Rows are numbered. After the first two, each row is followed by the number of the nearest row among all rows above it, by straight-line distance.
1: [-12, -12, -9, -22, -21, 17, -10, -2, 21, -9, 11, -26, -25, 8, -20, 21, 1]
2: [-38, -2, -13, -17, -20, 39, -25, 9, 14, -18, 19, -33, -12, -18, -30, 12, 3]
3: [13, -10, -20, -1, -9, -7, 4, 0, 14, -4, 6, -20, -25, 13, -20, 15, -2]  1
4: [-16, 16, 0, 7, 9, 5, -3, 4, -10, 1, -3, 0, 25, -19, -9, -10, 8]  3
5: [27, -12, -15, 4, -8, -18, 11, -2, 8, 2, 1, -12, -24, 19, -22, 12, -2]  3
6: [24, -4, -19, 16, -3, -15, 6, 2, 0, 0, 6, -10, -11, 11, -6, 2, -5]  5
7: [-5, 6, 2, -1, 3, 7, -9, 3, -11, 0, 1, 10, 15, -9, 7, -6, 5]  4
8: [18, -18, -26, -14, -39, -1, -11, 4, 15, -6, -1, -29, -39, 15, -34, 23, 7]  3
9: [8, 2, -8, 10, 6, -14, -1, 0, 2, -2, 1, 8, 7, 1, 12, 5, 9]  7
10: [25, 12, 16, -6, 22, 0, -4, 3, 2, 2, -2, 27, 23, 19, 28, 10, 14]  9
11: [11, -6, -4, -1, -11, -4, 8, 3, -4, 10, 0, -6, -9, 6, -3, 0, -11]  6
12: [-9, -11, -8, -12, -7, 8, -11, -5, 22, -11, 10, -15, -13, 8, -8, 28, 2]  1
13: [15, 10, 16, -4, 4, 2, 12, 6, -15, 13, -6, 16, 11, 8, -1, -14, -4]  7
14: [7, 8, -20, 28, 10, -12, -1, 4, -13, -5, 8, 5, 19, -21, 11, -5, 3]  9
15: [7, -12, -17, -10, -28, -3, -2, 0, 16, -4, 3, -25, -30, 13, -24, 18, 0]  3
16: [18, 1, -10, -8, -11, -3, 10, -1, 1, 7, -4, -9, -11, 11, -16, -2, -4]  11
17: [6, -2, -11, -6, -18, 5, -2, 6, 5, 0, 7, -14, -4, 0, -6, 3, -3]  11
18: [0, -9, -13, -7, -19, 0, 3, 0, 3, 5, 2, -17, -16, 4, -15, 4, -5]  17
19: [6, -7, 2, -14, -2, 1, -5, -6, 13, -4, 4, -4, -14, 18, 6, 15, 1]  12
20: [24, -11, 4, -18, -18, -8, 4, -5, -4, 10, -6, -5, -15, 23, 4, 3, -10]  11
21: [-11, -6, -2, -34, -12, 19, -13, -6, 29, -14, 7, -16, -24, 18, -24, 26, 10]  1
22: [-9, 2, 1, 4, 12, 6, -15, 1, 0, -8, 6, 10, 8, -3, 6, 9, 13]  7
23: [-4, -6, -8, -21, -24, 11, -5, 0, 12, -3, 4, -27, -19, 12, -26, 14, 0]  1
24: [21, -12, 2, -11, -2, -7, 0, -5, 9, 3, 0, -1, -7, 17, 11, 10, -8]  19
25: [24, -7, -5, -5, -12, -14, 12, 0, 9, 8, -5, -9, -16, 19, -11, 5, -6]  16
26: [10, -15, 2, -17, -14, 8, -5, -1, 20, -6, 3, -3, -24, 13, 4, 20, -7]  19
